Below is a small trained network, with its code and all its weights. Each question gives an input and a target symbol and asks what happens when units are switched off, that is, made to give their printed mean instead of their output.

import numpy as np


def w(rows, s, z=0):
    codes = np.array(rows[::2]) - 128.0
    scale = np.full(codes.shape[1], s)
    scale[-1] = z or s
    return codes * scale


def softmax(a):
    e = np.exp(a - a.max(-1, keepdims=True))
    return e / e.sum(-1, keepdims=True)


def log_softmax(a):
    a = a - a.max(-1, keepdims=True)
    return a - np.log(np.exp(a).sum(-1, keepdims=True))


def net(x, mask):
    ids = ['ΓΔΛαβεθμτφω'.index(c) for c in x.split()]
    T = len(ids)
    res = E[ids] + P[:T]
    u = 0
    for l in range(3):
        r = res
        for j in range(2):
            rows = slice(2 * j, 2 * j + 2)
            q, k, v = (r @ M[l][rows].T for M in (Q, K, V))
            z = softmax(np.where(np.tri(T) > 0, q @ k.T / 2**0.5, -1e9)) @ v
            o = O[l][rows]
            res = res + np.where(mask[u + j], z, o[:, -1]) @ o[:, :-1]
        u += 2
    return log_softmax(res[-1] @ U[:, :-1].T + U[:, -1])


Q, K, V, O = {}, {}, {}, {}
E = w([
[171,52,100,111,40,112,9,91,155,140,177,83],'Γ',
[169,208,62,121,42,188,208,147,115,167,86,100],'Δ',
[135,252,134,88,132,81,126,96,197,192,111,122],'Λ',
[72,104,104,59,107,235,180,104,85,186,73,111],'α',
[128,146,163,218,133,95,82,103,89,152,175,66],'β',
[76,141,154,18,95,58,86,85,104,89,69,98],'ε',
[104,153,88,133,148,164,44,126,119,124,174,233],'θ',
[181,120,80,30,104,52,148,250,139,176,143,185],'μ',
[206,117,80,121,214,128,63,169,122,117,86,97],'τ',
[50,140,136,132,66,130,72,247,164,165,88,125],'φ',
[133,125,141,89,126,117,203,158,204,40,146,124],'ω',
],0.013)
P = w([
[100,143,89,133,132,122,150,134,152,131,126,134],'0',
[120,150,143,112,121,159,102,155,142,121,138,138],'1',
[97,107,76,172,139,101,190,100,150,138,96,158],'2',
[154,120,170,168,112,152,140,125,114,122,88,197],'3',
[70,147,52,119,150,116,146,120,165,130,151,94],'4',
[150,165,192,116,122,194,83,145,124,132,108,136],'5',
[83,94,37,184,145,84,193,91,151,130,108,151],'6',
[160,134,185,73,95,201,72,171,110,120,134,181],'7',
[66,134,21,135,164,101,145,109,166,134,165,77],'8',
[210,105,192,128,104,181,97,128,88,132,73,232],'9',
[81,81,15,205,169,70,189,64,152,128,115,130],'10',
[202,144,200,70,123,235,63,157,90,148,107,162],'11',
[50,133,7,174,189,108,152,83,165,142,158,53],'12',
],0.012)
Q[0] = w([
[211,131,253,112,96,173,116,140,107,125,104,169],'0.h0',
[124,174,124,93,147,161,110,158,127,119,176,67],'0.h0',
[81,92,68,160,117,67,158,115,119,121,112,147],'0.h1',
[85,150,60,103,160,129,117,141,134,129,167,66],'0.h1',
],0.015)
K[0] = w([
[197,144,246,109,108,179,105,144,110,127,117,154],'0.h0',
[134,99,125,191,131,98,150,98,163,139,51,163],'0.h0',
[61,143,30,116,136,105,146,130,125,124,188,86],'0.h1',
[81,90,24,184,156,66,144,95,162,131,80,126],'0.h1',
],0.012)
V[0] = w([
[30,135,208,181,185,106,106,122,144,151,114,154],'0.h0',
[93,122,143,3,100,116,83,123,16,124,179,177],'0.h0',
[253,88,47,135,107,152,101,3,5,110,146,159],'0.h1',
[86,210,106,131,85,35,98,132,64,3,86,148],'0.h1',
],0.0055)
O[0] = w([
[240,79,78,65,103,115,179,152,172,164,113,86,102],'0.h0',
[188,226,159,255,160,127,198,134,196,95,143,28,107],'0.h0',
[55,192,154,81,59,99,208,183,150,121,93,156,4],'0.h1',
[124,158,61,142,66,247,241,170,44,101,107,155,235],'0.h1',
],0.0054,0.00034)
Q[1] = w([
[190,153,239,108,108,174,103,148,98,113,118,154],'1.h0',
[150,94,168,171,103,99,143,110,132,121,66,195],'1.h0',
[45,119,8,148,153,58,164,118,128,141,166,87],'1.h1',
[138,118,182,131,138,99,166,158,62,165,194,122],'1.h1',
],0.013)
K[1] = w([
[200,133,245,116,106,177,110,134,118,129,102,164],'1.h0',
[142,168,182,74,125,165,108,168,95,116,195,106],'1.h0',
[54,114,5,149,151,89,147,107,158,124,130,101],'1.h1',
[127,134,148,108,126,218,110,87,205,80,55,153],'1.h1',
],0.012)
V[1] = w([
[164,192,84,126,96,94,97,55,153,106,65,162],'1.h0',
[140,100,143,107,82,131,142,98,193,89,215,149],'1.h0',
[97,120,117,195,82,176,94,86,111,70,113,75],'1.h1',
[135,154,193,143,223,51,184,100,2,158,213,123],'1.h1',
],0.0085)
O[1] = w([
[98,42,97,168,61,201,43,154,157,42,57,133,205],'1.h0',
[101,59,140,165,164,183,181,180,112,217,84,119,71],'1.h0',
[146,165,87,82,150,127,117,206,156,124,95,178,151],'1.h1',
[124,119,143,63,112,125,139,182,150,185,254,92,2],'1.h1',
],0.0088,0.0038)
Q[2] = w([
[177,148,250,101,118,169,113,134,130,104,127,187],'2.h0',
[58,109,82,114,163,111,150,124,163,73,150,133],'2.h0',
[200,139,241,109,93,162,108,140,118,128,110,159],'2.h1',
[135,136,115,132,117,96,107,141,110,144,103,98],'2.h1',
],0.012)
K[2] = w([
[185,142,219,122,90,163,111,140,118,153,111,133],'2.h0',
[104,128,79,150,99,99,132,121,136,168,125,93],'2.h0',
[198,143,249,108,106,180,109,144,108,125,115,158],'2.h1',
[112,147,99,117,132,178,140,96,143,126,153,173],'2.h1',
],0.012)
V[2] = w([
[108,86,131,48,189,143,155,91,162,103,82,51],'2.h0',
[78,150,95,116,136,188,221,128,62,49,173,211],'2.h0',
[148,134,142,125,1,89,172,98,111,197,57,51],'2.h1',
[88,157,115,121,121,231,118,16,193,229,144,173],'2.h1',
],0.0087)
O[2] = w([
[183,142,139,229,38,125,63,85,157,189,25,198,69],'2.h0',
[129,106,194,114,156,232,183,48,252,160,179,176,123],'2.h0',
[87,131,12,138,158,104,1,168,161,167,210,93,89],'2.h1',
[162,66,163,136,129,82,69,147,204,100,82,111,255],'2.h1',
],0.0079,0.0029)
U = w([
[153,37,128,135,69,156,109,122,102,100,148,125,72],'Γ',
[164,172,79,173,87,182,144,128,140,128,158,135,89],'Δ',
[167,175,153,151,134,60,118,122,205,120,138,167,114],'Λ',
[124,109,162,111,123,172,108,83,89,227,108,152,199],'α',
[79,134,152,175,147,141,136,69,87,136,165,72,250],'β',
[65,169,163,105,4,99,148,52,70,118,132,174,122],'ε',
[71,103,148,98,196,131,83,97,134,79,163,194,50],'θ',
[146,96,107,34,104,104,149,146,120,166,142,173,254],'μ',
[193,124,74,83,227,138,136,47,83,112,98,111,41],'τ',
[33,158,138,146,182,125,152,175,115,148,66,140,50],'φ',
[142,95,157,116,92,121,222,127,166,90,89,38,154],'ω',
],0.013,0.0062)

Each question gives the input, a string of symbols that net reads in full, and the target symbol t.
The units are the heads (2 rows each of Q, K, V and O). Each row of codes is followed by its name. A weight is (code - 128) times the scale printed after its matrix; where a second scale follows, it is the last column's (O and U).
mask holds one flag per head, layer by layer. A switched-off head (its flag False) gives its mean, the last column of its rows in O, instead of its output. The means were averaged over made-up inputs and are rounded, as every weight is.
A unit's drop is (log p(t) with every unit on - log p(t) with that unit switched off) / (log p(t) with every unit on - log p(t) with every unit switched off).
The circuit of an input: a set's keep is (log p(t) with only the set's units on - log p(t) with every unit switched off) / (log p(t) with every unit on - log p(t) with every unit switched off). Starting from all 6 units, units are removed one at a time, each time the one whose removal leaves the highest keep (on an exact tie, the one counted first), for as long as the keep stays at least 0.8.
circuit, biggest first: the units of the circuit, biggest drop first
unit that matters most: the unit with the biggest drop
which heads matter: for each layer, one digit per head in row order, 1 if its drop is at least 0.15 and else 0, layers parted by /
input φ β θ Δ Γ β Λ μ ω α β Λ, target Λ: circuit, biggest first : (2.h1; 0.h1)
input θ Γ τ β μ Λ, target μ: which heads matter : 10 / 01 / 10
input τ θ φ Λ Λ Δ μ Λ ω β τ τ, target μ: unit that matters most : 1.h1
input β β τ θ τ θ τ β, target ω: which heads matter : 00 / 00 / 11
input α Γ ω Δ β Δ Δ, target μ: circuit, biggest first : (0.h0; 1.h1)
input μ Λ Δ, target β: circuit, biggest first : (1.h1; 2.h1)
input φ θ φ Λ Γ, target τ: circuit, biggest first : (1.h1; 0.h1)
input ω Γ Λ ε μ Λ α Γ φ, target Λ: circuit, biggest first : (1.h0; 2.h1; 2.h0)
input μ μ μ β Γ, target β: which heads matter : 10 / 00 / 00
input Δ α Γ α Γ τ, target Λ: circuit, biggest first : (0.h1; 1.h0)
input τ θ α θ β θ ε, target μ: which heads matter : 00 / 01 / 01
input Δ θ θ β, target ω: which heads matter : 10 / 00 / 11
input Λ ε Δ β β β, target μ: circuit, biggest first : (1.h1; 2.h0)
input β α β θ ω Λ τ α τ μ ω β θ, target α: unit that matters most : 2.h0
input τ ε θ, target ε: which heads matter : 00 / 10 / 01
input Γ τ α μ β Δ Γ α θ τ, target Λ: circuit, biggest first : (0.h1; 0.h0)
input α μ Λ Δ, target β: circuit, biggest first : (1.h1; 2.h0; 2.h1)
input Λ μ τ β θ ω Λ φ φ, target Γ: circuit, biggest first : (0.h1; 1.h0)
input θ μ ε Δ Δ β ω Λ α τ μ θ, target ε: circuit, biggest first : (2.h1; 0.h1)
input Δ φ θ Γ, target τ: circuit, biggest first : (1.h1; 2.h0; 1.h0)
input θ ε θ α α β β, target Λ: unit that matters most : 2.h1
input τ φ θ Δ Λ β β ε α φ, target φ: circuit, biggest first : (2.h0; 1.h1)
input Γ μ β β Δ Δ θ μ μ ω ε β Λ, target Δ: circuit, biggest first : (0.h1; 2.h0)
input α ε Δ Γ Δ β Λ α Λ τ α, target Γ: which heads matter : 00 / 10 / 01
input β ω φ Λ θ ω α β Γ Γ, target μ: which heads matter : 01 / 01 / 10
input τ β θ μ μ θ β ω β, target μ: which heads matter : 10 / 01 / 00
input β β τ μ α β Λ β β ε θ μ θ, target ω: unit that matters most : 2.h1
input Λ φ Γ α α, target α: which heads matter : 00 / 10 / 10
input α Λ Λ Λ θ ω, target Γ: which heads matter : 11 / 11 / 10
